[[127 128 128 128]
 [129 125 115 138]
 [145 105 135 126]] >> 135

[[135 137 119 119 145]
 [132 157 109 102 150]
 [111 111 154 151 111]] >> 154

[[136 104 117 111 111 142]
 [122 144 118 138 140 116]
 [138 104 108 112 111 138]] >> 108

[[114 123 116 150 113 134 109]
 [113 134 150 130 124 111 122]
 [143 139 124 111 130 144 137]] >> 124

[[138 139 155 134 113 137 137]
 [138 138 153 134 112 137 137]
 [114 138 132 106 115 137 135]] >> 132

[[128 138 143 148 137 134]
 [134 149 114 132 138 152]
 [128 113 126 108 116 118]] >> 126

[[152 113 125 137 122 114 115]
 [102 125 116 119 132 146 143]
 [145 106 137 138 105  99  99]] >> 137

[[141 134 133 132 135]
 [148 128 131 139 142]
 [100 130 134 118 104]] >> 134

[[137 143 105 131 141]
 [145 106 141 114 138]
 [111 134 123 134 108]] >> 123
---
[[142 138 135 144 137 122 134]
 [116 136 119 131 132 151 135]] out 142, 135

[134 125 131 127 123  99] out 134, 99

[[147 101 153 151 101 117 139]
 [134 108 104 127 143 127 110]
 [145 128 155 143 129 137 145]] out 147, 145

[[130 126 123 128 126 128]
 [142 120  99 132 118 127]
 [130 126 124 129 126 128]] out 130, 128

[112 134 103 108] out 112, 108

[[145 125 141 123 123 131 103]
 [139 141 123 150 138 115 137]
 [132 154 138 124 131 123 117]] out 145, 117

[[142 127 145 144 128 127]
 [123 155 116 130 129 152]] out 142, 152

[128 116 143 103] out 128, 103
---
[153 150 135 116 130 134] -> 153, 134

[[131 118 131 113 120 129]
 [119 104 111 136 128 138]
 [120 138 133 125 134 116]] -> 131, 116

[128 153 155 111] -> 128, 111

[101 103  99 124 117] -> 101, 117

[111 144 157 156 122 117] -> 111, 117

[129 116 149 130 119 117 128] -> 129, 128

[[125 135 124 127 125 127]
 [129 129 131 123 148 122]
 [105  99 128 130 142 126]] -> 125, 126

[122 120 122 141 105] -> 122, 105
---
[[140 132 114 136 127]
 [147 101 136 114 118]
 [142 146 140 122 129]] Out: 140

[[143 139 107 140 123 123]
 [121 136 142 133 124 126]
 [122 115 132 125 108 113]] Out: 132

[[120 128 121 123 144 133 151]
 [115 124 141 121  99 117 135]
 [124 127 123 125 138 132 148]] Out: 123

[[120 112 140 133 110 116]
 [121 120 136 128 109 115]
 [119 113 136 130 104 110]] Out: 136

[[131 134 139 106 127 122 116]
 [103 134 121 122 112 114 144]
 [119 140 135 119 126 128 120]] Out: 135

[[112 104 112 136 135]
 [132 108 135 134 133]
 [142 146 144 115 124]] Out: 144

[[130 144 132 136 125 127]
 [113 128 137 113 124 132]
 [135 126 150 113 125 129]] Out: 150

[[138 139 137 138 141 141 135]
 [128 109 118 116 102  99 128]
 [131 119 126 125 115 112 133]] Out: 126

[[140 145 143 136 126 134 158]
 [119 109 128 101 123 133 134]
 [124 110 131 127 129 125 140]] Out: 131
---
[113 114 137 134 122 102 130]: 134

[[123 109 125 123 121 131 127]
 [121 105 133 124 132 128 129]
 [125 138 130 134 127 135 131]]: 124

[119 128 137 104 116]: 137

[104 140 101 147 133 141 144]: 147

[101 107 126 124 144]: 126

[135 156 137 145 130]: 137
---
121	142	112	146	128	122	120
130	133	121	133	147	130	129
138	99	141	104	145	139	143
| 120

129	107	121	113	120	133
141	108	127	136	104	133
120	148	121	134	147	130
| 133

134	112	132	105	139	136
119	148	122	155	121	116
119	148	121	147	121	117
| 136

123	115	104	114	110	121	119
132	132	126	139	143	134	131
118	117	102	128	135	120	115
| 119

135	155	152	103	106	142	132
122	116	117	139	139	119	121
119	123	125	133	136	120	121
| 132

139	107	107	138
121	130	123	120
120	117	112	118
| 138

117	120	138	139	118	121
156	151	104	109	141	134
103	106	150	145	117	122
| 121

127	134	117	133	123	130	123
105	130	140	131	135	128	123
150	135	118	133	120	132	128
| 123

130	133	123	130	131
138	138	119	133	149
106	136	123	122	115
| 131

131	131	137	112	102
130	130	137	108	99
139	139	141	130	126
| 102
---
[[135 123 125 133 138 128]
 [135 155 145 136 109 123]] Out: 123

[[154 130 141 134 129 130]
 [135 130 154 136 129 133]
 [133 129 149 138 129 140]] Out: 140

[110  99 112 138 130 117] Out: 117

[[113 130 136 138 148 112 140]
 [124 113 135 142 132 153 116]
 [144 132 119 142 135 110 132]] Out: 132

[151 108 110 102 147] Out: 147

[108 102 130 150] Out: 150
---
[[115 125 129 126]
 [120 133 133 122]
 [102 125 133 116]]	133

[[151 132 120 134 135 141 150]
 [132 125 123 128 120 139 113]
 [116 138 139 135 120 146 142]]	120

[[140 134 110 113 113 137 137]
 [116 125 131 128 127 122 123]
 [157 119 113 111 115 145 146]]	127

[[101 108 137 120 126]
 [118 132 111 158 128]
 [117 122 133 126 130]]	111

[[139 127 122 134 140]
 [136 124 136 131 130]
 [129 104 113 116 134]]	136

[[121 118 143 134 134 126]
 [127 135 125 124 136 135]
 [106 131 146 128 158 140]]	124

[[121 138 113 129 144]
 [115 137 114 145 150]
 [ 99 114 131 103 129]]	114

[[114 118 124 139 109 112]
 [113 117 120 133 109 112]
 [116 119 124 130 105 119]]	133

[[ 99 119 140 131 123 115]
 [140 130 131 135 117 137]
 [129 153 133 124 115 132]]	135

[[123 110 143 102 118 126 154]
 [147 155 107 139 124 138 118]
 [127 100 148 110 117 124 155]]	124
---
[[155 114 118 105  98 138 127]
 [124 129 124 123 123 133 126]] → 129

[109 119 151 102] → 119

[130 143 110 101 112 132] → 143

[[147 139 131 128]
 [139 139 133 131]
 [102 113 120 131]] → 113

[143 128 101 124 146 118 149] → 128

[[124 123 111 112]
 [148 127 106 106]] → 127

[150 130 127 130 122] → 130

[155 140 138 149] → 140
---
[131 109 112 100] out 100
[103 130 139 132] out 132
[129 129 141 156] out 156
[131 128 150 155] out 155
[138 114 152 120] out 120
[128 127 130 107] out 107
[158 135 157 130] out 130
---
[[139 131 122 116 116]
 [137 103 149 143 119]
 [128 127 128 129 128]] Answer: 149

[[104 115 135 151]
 [147 138 120 102]] Answer: 115

[[144 112 119 138]
 [141 118 123 137]
 [101 149 140 116]] Answer: 118

[[126 132 133 132 129]
 [143 124 104 127 134]
 [132 128 122 129 130]] Answer: 104

[[114 129 147 134 122 138 134]
 [150 131 112 121 138 114 118]
 [139 129 121 119 129 114 138]] Answer: 138

[[120 102 118 116]
 [127 127 133 127]
 [136 136 131 115]] Answer: 127

[[126 133 124 126 122 121]
 [123 126 129 119 141 150]
 [128 122 126 133 137 125]] Answer: 119
